Here is a tiny trained network, its code and every weight. The questions are about switching its units off for an input and a class, where a switched-off unit gives its printed mean instead of its output.

import numpy as np


def w(rows, s, z=0):
    codes = np.array(rows[::2]) - 128.0
    scale = np.full(codes.shape[1], s)
    scale[-1] = z or s
    return codes * scale


def f(y):
    return y / 2 * (1 + np.tanh(0.7978845608 * (y + 0.044715 * y**3)))


def log_softmax(a):
    a = a - a.max(-1, keepdims=True)
    return a - np.log(np.exp(a).sum(-1, keepdims=True))


def net(x, mask):
    res = np.array(x, float).reshape(1, 6) / 4 @ E
    y = f(res @ A[0][:, :-1].T + A[0][:, -1])
    res = res + np.where(mask, y, B[0][:, -1]) @ B[0][:, :-1]
    return log_softmax(res[-1] @ U[:, :-1].T + U[:, -1])


A, B = {}, {}
E = w([
[169,139,103,69,123,153],'x0',
[86,200,187,118,118,100],'x1',
[209,144,191,125,2,67],'x2',
[163,133,174,179,99,197],'x3',
[89,134,124,144,28,164],'x4',
[92,44,185,36,106,128],'x5',
],0.0094)
A[0] = w([
[107,67,24,150,109,173,182],'n1',
[73,106,6,86,123,164,143],'n2',
[244,206,101,127,154,85,162],'n3',
[91,160,99,124,137,205,174],'n4',
[206,191,166,169,117,158,218],'n5',
[53,187,117,84,125,219,92],'n6',
[193,133,153,192,61,162,138],'n7',
[74,180,129,166,184,130,140],'n8',
[123,64,211,229,156,130,165],'n9',
[118,201,76,162,172,119,180],'n10',
[151,118,218,65,169,89,201],'n11',
[181,147,131,143,61,191,254],'n12',
[88,146,162,19,136,118,235],'n13',
],0.014,0.0036)
B[0] = w([
[112,117,45,42,45,5,222],'n1',
[133,88,169,101,22,98,232],'n2',
[197,58,97,74,87,33,235],'n3',
[136,147,216,182,100,164,198],'n4',
[185,47,138,120,36,68,243],'n5',
[55,193,110,141,206,211,199],'n6',
[188,159,138,175,63,207,250],'n7',
[149,250,40,163,186,165,208],'n8',
[2,245,70,74,154,160,204],'n9',
[230,177,67,193,167,191,223],'n10',
[30,122,68,87,9,126,213],'n11',
[103,148,141,165,81,136,245],'n12',
[50,156,166,178,74,167,226],'n13',
],0.012,0.011)
U = w([
[117,74,164,136,158,142,3],'0',
[127,144,213,118,192,110,21],'1',
[157,78,123,89,81,66,192],'2',
[125,58,171,93,226,132,10],'3',
[107,77,195,142,171,149,55],'4',
[173,166,116,172,198,132,128],'5',
[39,158,156,116,138,179,152],'6',
[118,148,134,166,2,163,214],'7',
],0.012,0.0042)

Each question gives the input, the list of numbers given to net, and the class t.
The units are the neurons (one row each of A and B). Each row of codes is followed by its name. A weight is (code - 128) times the scale printed after its matrix; where a second scale follows, it is the last column's (A, B and U).
mask holds one flag per neuron, in row order. A switched-off neuron (its flag False) gives its mean, the last column of its row in B, instead of its output. The means were averaged over made-up inputs and are rounded, as every weight is.
A unit's drop is (log p(t) with every unit on - log p(t) with that unit switched off) / (log p(t) with every unit on - log p(t) with every unit switched off).
The circuit of an input: a set's keep is (log p(t) with only the set's units on - log p(t) with every unit switched off) / (log p(t) with every unit on - log p(t) with every unit switched off). Starting from the 12 units with the biggest drops (on a tie, the unit counted first), units are removed one at a time, each time the one whose removal leaves the highest keep (on an exact tie, the one counted first), for as long as the keep stays at least 0.8.
units of the circuit, in order: the units of the circuit, biggest drop first
most important unit: the unit with the biggest drop
top k neurons: the k neurons with the biggest drops, biggest first
drop when u is switched off: that unit's drop, to one decimal
input [-2,-1,-3,-8,-2,-8], class 5: units of the circuit, in order : n10
input [1,1,-4,-1,-6,3], class 6: units of the circuit, in order : n5; n7
input [7,-7,-2,8,-4,5], class 2: units of the circuit, in order : n1; n7
input [7,-1,-2,0,-8,-8], class 2: top 3 neurons : n3; n5; n6
input [5,5,-1,1,1,-4], class 5: top 2 neurons : n11; n2
input [8,-3,-7,-6,-7,-7], class 2: top 2 neurons : n2; n3
input [1,8,-8,-8,-5,7], class 6: top 2 neurons : n6; n5
input [0,2,-7,4,5,-5], class 5: top 4 neurons : n8; n10; n6; n11
input [8,4,-1,-7,-6,-7], class 5: top 4 neurons : n10; n8; n1; n5
input [3,-5,-8,-8,-8,-1], class 2: top 2 neurons : n2; n1
input [-6,5,-4,-5,-6,1], class 6: top 2 neurons : n11; n13
input [-2,0,-3,-3,-7,3], class 6: top 3 neurons : n5; n7; n3
input [-7,-6,-3,-3,-6,2], class 2: top 2 neurons : n1; n6
input [-2,-6,6,-2,-7,-6], class 2: most important unit : n3
input [2,-1,-8,0,0,-8], class 5: top 2 neurons : n10; n8
input [-5,-3,-7,1,-4,7], class 6: drop when n9 is switched off : 0.2
input [4,3,-2,6,-1,3], class 6: drop when n2 is switched off : 0.2
input [-2,-2,-4,-6,-8,-1], class 5: drop when n10 is switched off : 0.6
